Here is a tiny trained network, its code and every weight. The questions are about switching its units off for an input and a class, where a switched-off unit gives its printed mean instead of its output.

import numpy as np


def w(rows, s, z=0):
    codes = np.array(rows[::2]) - 128.0
    scale = np.full(codes.shape[1], s)
    scale[-1] = z or s
    return codes * scale


def norm(h):
    return h / np.sqrt((h * h).mean(-1, keepdims=True) + 1e-5)


def f(y):
    return y / 2 * (1 + np.tanh(0.7978845608 * (y + 0.044715 * y**3)))


def log_softmax(a):
    a = a - a.max(-1, keepdims=True)
    return a - np.log(np.exp(a).sum(-1, keepdims=True))


def net(x, mask):
    res = np.array(x, float).reshape(1, 7) / 4 @ E
    u = 0
    for l in range(4):
        y = f(norm(res) @ A[l][:, :-1].T + A[l][:, -1])
        res = res + np.where(mask[u : u + 10], y, B[l][:, -1]) @ B[l][:, :-1]
        u += 10
    return log_softmax(norm(res)[-1] @ U[:, :-1].T + U[:, -1])


A, B = {}, {}
E = w([
[97,83,177,113,121,123,65,184,104],'x0',
[130,89,74,174,108,124,133,146,146],'x1',
[155,61,150,2,183,168,131,131,164],'x2',
[206,47,157,113,90,97,127,114,125],'x3',
[194,147,94,120,29,124,109,124,75],'x4',
[185,184,124,123,130,171,139,135,152],'x5',
[137,136,87,145,193,176,76,149,98],'x6',
],0.0084)
A[0] = w([
[135,166,114,210,148,173,184,67,146,109],'L0N1',
[150,178,130,106,211,68,133,113,117,186],'L0N2',
[200,89,144,178,89,94,124,118,107,3],'L0N3',
[236,130,80,198,137,130,60,115,107,155],'L0N4',
[112,149,136,80,122,85,9,214,76,58],'L0N5',
[149,139,76,76,130,160,188,144,38,83],'L0N6',
[111,122,108,148,95,98,153,134,121,203],'L0N7',
[171,107,143,95,140,174,188,110,72,113],'L0N8',
[51,87,174,163,63,72,132,132,119,86],'L0N9',
[200,185,1,71,161,118,180,167,98,24],'L0N10',
],0.0067,0.0012)
B[0] = w([
[136,74,119,155,120,104,165,162,73,243],'L0N1',
[55,23,101,192,166,132,134,151,211,191],'L0N2',
[207,46,107,151,250,127,155,139,148,191],'L0N3',
[154,15,29,188,149,102,151,230,125,253],'L0N4',
[34,222,93,100,47,140,154,180,109,238],'L0N5',
[191,82,105,103,5,162,136,50,192,172],'L0N6',
[230,113,166,140,161,151,223,99,87,174],'L0N7',
[169,75,107,108,45,108,76,149,168,181],'L0N8',
[175,253,119,143,127,141,169,113,121,237],'L0N9',
[190,218,78,113,198,128,27,66,229,252],'L0N10',
],0.0049,0.0027)
A[1] = w([
[85,240,15,185,244,169,155,166,146,172],'L1N1',
[131,59,146,5,72,91,183,131,85,72],'L1N2',
[122,152,145,113,132,114,101,137,75,158],'L1N3',
[76,166,120,102,159,133,72,137,165,17],'L1N4',
[98,98,135,177,63,105,145,195,105,251],'L1N5',
[106,109,186,188,104,44,226,88,125,74],'L1N6',
[54,167,131,134,45,118,1,153,80,94],'L1N7',
[101,121,109,95,178,152,203,170,184,145],'L1N8',
[157,86,126,135,117,55,81,178,171,210],'L1N9',
[153,176,38,60,171,114,95,53,185,130],'L1N10',
],0.0067,0.0017)
B[1] = w([
[149,68,173,48,151,123,126,74,123,253],'L1N1',
[171,51,210,28,114,150,124,76,123,173],'L1N2',
[160,162,82,115,128,212,146,151,113,135],'L1N3',
[105,52,130,244,117,114,177,123,70,146],'L1N4',
[136,75,216,84,133,161,141,213,135,178],'L1N5',
[58,176,164,126,80,79,60,94,64,182],'L1N6',
[88,176,100,53,83,142,213,255,73,173],'L1N7',
[107,108,138,194,141,190,121,146,89,178],'L1N8',
[216,220,131,91,195,111,58,141,35,166],'L1N9',
[29,157,144,159,17,179,47,171,183,189],'L1N10',
],0.006,0.0066)
A[2] = w([
[138,185,17,59,72,158,63,118,201,127],'L2N1',
[136,164,228,192,34,142,167,78,92,55],'L2N2',
[2,113,207,160,225,180,152,69,173,78],'L2N3',
[144,143,2,125,55,180,116,79,176,97],'L2N4',
[60,127,165,106,235,160,200,155,204,69],'L2N5',
[106,154,171,188,67,9,213,55,126,6],'L2N6',
[202,113,156,181,81,151,87,127,71,50],'L2N7',
[237,132,130,147,163,134,215,68,177,201],'L2N8',
[16,132,114,107,223,66,37,162,65,85],'L2N9',
[175,208,54,73,148,142,106,69,216,108],'L2N10',
],0.0063,0.0016)
B[2] = w([
[74,90,216,216,72,202,123,88,157,208],'L2N1',
[71,117,138,97,165,127,42,102,112,175],'L2N2',
[101,181,46,196,254,182,118,104,226,254],'L2N3',
[113,65,152,148,92,183,71,177,80,194],'L2N4',
[89,177,66,116,162,123,121,169,231,212],'L2N5',
[115,219,134,174,130,36,23,106,105,188],'L2N6',
[123,136,137,125,198,97,132,144,205,156],'L2N7',
[84,107,102,147,166,184,98,183,49,180],'L2N8',
[111,152,115,137,104,161,146,130,116,201],'L2N9',
[144,67,178,159,35,154,32,116,141,186],'L2N10',
],0.0076,0.0055)
A[3] = w([
[115,110,88,129,171,2,120,137,87,110],'L3N1',
[137,90,154,58,75,104,133,149,71,208],'L3N2',
[56,133,191,111,94,102,109,100,180,134],'L3N3',
[95,190,62,87,153,173,102,164,120,252],'L3N4',
[131,50,128,113,55,144,119,89,120,127],'L3N5',
[197,184,74,156,204,137,118,150,167,160],'L3N6',
[176,61,147,13,126,134,107,81,146,92],'L3N7',
[150,66,104,74,140,163,134,157,163,147],'L3N8',
[74,197,66,160,163,97,78,120,138,152],'L3N9',
[80,171,158,119,74,19,116,62,130,37],'L3N10',
],0.0076,0.0028)
B[3] = w([
[178,135,118,127,69,95,53,137,80,175],'L3N1',
[111,170,114,115,201,167,213,112,158,209],'L3N2',
[142,129,76,182,118,75,112,116,48,183],'L3N3',
[107,93,186,134,91,66,171,168,185,254],'L3N4',
[200,107,181,148,150,178,113,67,189,186],'L3N5',
[89,27,21,162,217,55,182,115,111,214],'L3N6',
[149,173,179,104,148,124,220,68,103,193],'L3N7',
[172,230,85,207,86,110,135,65,124,199],'L3N8',
[149,88,129,1,104,151,109,73,190,248],'L3N9',
[119,162,99,114,65,57,116,87,110,178],'L3N10',
],0.0083,0.0052)
U = w([
[204,67,60,168,137,107,102,167,76,1],'0',
[94,180,127,96,68,47,37,73,83,165],'1',
[38,98,65,119,194,132,117,99,227,219],'2',
[150,80,150,149,42,248,27,88,171,115],'3',
[203,137,184,43,147,161,184,37,121,40],'4',
[69,156,139,73,90,158,188,219,97,182],'5',
],0.014,0.0014)

Each question gives the input, the list of numbers given to net, and the class t.
The units are the neurons (one row each of A and B). Each row of codes is followed by its name. A weight is (code - 128) times the scale printed after its matrix; where a second scale follows, it is the last column's (A, B and U).
mask holds one flag per neuron, layer by layer. A switched-off neuron (its flag False) gives its mean, the last column of its row in B, instead of its output. The means were averaged over made-up inputs and are rounded, as every weight is.
A unit's drop is (log p(t) with every unit on - log p(t) with that unit switched off) / (log p(t) with every unit on - log p(t) with every unit switched off).
The circuit of an input: a set's keep is (log p(t) with only the set's units on - log p(t) with every unit switched off) / (log p(t) with every unit on - log p(t) with every unit switched off). Starting from the 12 units with the biggest drops (on a tie, the unit counted first), units are removed one at a time, each time the one whose removal leaves the highest keep (on an exact tie, the one counted first), for as long as the keep stays at least 0.8.
circuit, biggest first: the units of the circuit, biggest drop first
most important unit: the unit with the biggest drop
k most important neurons: the k neurons with the biggest drops, biggest first
k most important neurons of layer l: the k neurons of layer l with the biggest drops, biggest first
drop when u is switched off: that unit's drop, to one decimal
input [-5,6,4,7,-5,0,4], class 0: most important unit : L2N3
input [-3,7,-5,-5,-8,-7,-6], class 1: circuit, biggest first : [L1N6 L2N6]
input [2,6,8,6,-5,-7,8], class 4: 4 most important neurons : [L3N7 L1N2 L0N10 L1N9]
input [3,-3,-1,-1,1,5,8], class 5: circuit, biggest first : [L0N5 L1N7]
input [1,-6,7,-7,3,-2,6], class 3: circuit, biggest first : [L0N6 L1N10 L2N1]
input [1,6,-4,-8,2,4,8], class 3: 4 most important neurons of layer 2 : [L2N3 L2N1 L2N5 L2N4]
input [8,5,-5,5,6,-4,-2], class 5: circuit, biggest first : [L1N5 L1N7]
input [-3,-8,7,-3,8,-8,3], class 3: 4 most important neurons : [L1N10 L2N1 L0N10 L1N1]
input [1,4,-5,2,4,6,-5], class 0: 2 most important neurons : [L0N3 L0N4]
input [-5,4,3,7,-1,-6,7], class 0: 2 most important neurons : [L0N4 L1N1]
input [-5,4,-7,2,-2,4,-2], class 1: 3 most important neurons : [L1N6 L2N6 L2N3]
input [3,-5,-4,8,-7,8,-3], class 1: 2 most important neurons : [L1N6 L0N10]
input [7,6,-4,-4,-4,-6,8], class 5: 2 most important neurons : [L1N7 L0N5]
input [4,-3,-4,6,2,5,-8], class 1: circuit, biggest first : [L2N6]
input [6,8,-3,1,-6,-4,-2], class 1: 2 most important neurons : [L1N6 L0N9]
input [-5,-3,-1,3,-4,8,3], class 3: 3 most important neurons : [L0N10 L1N10 L2N10]
input [-4,-1,-2,4,1,-4,1], class 0: 2 most important neurons : [L0N3 L0N4]
input [-6,5,-4,-4,3,-5,6], class 3: 2 most important neurons of layer 1 : [L1N4 L1N8]
input [-6,7,0,-3,7,-6,-3], class 3: 2 most important neurons : [L0N10 L2N4]
input [1,-8,-1,-1,4,-6,-1], class 5: circuit, biggest first : [L1N7]
input [5,-3,-1,5,-2,-3,-1], class 4: 2 most important neurons of layer 1 : [L1N2 L1N10]
input [4,0,8,1,-1,2,4], class 4: drop when L3N7 is switched off : 0.3
input [7,4,-4,1,2,5,-8], class 1: drop when L1N3 is switched off : 0.0
input [7,5,-3,5,-6,5,-1], class 0: drop when L0N3 is switched off : 0.1
input [-4,4,5,8,6,-4,4], class 4: 2 most important neurons of layer 3 : [L3N7 L3N2]
input [8,6,6,-5,3,7,-7], class 4: drop when L1N2 is switched off : 0.4
input [-5,-5,-8,-3,-5,-3,-2], class 1: circuit, biggest first : [L2N6]
input [0,6,-5,-8,-6,-7,-6], class 1: circuit, biggest first : [L1N6 L2N6]
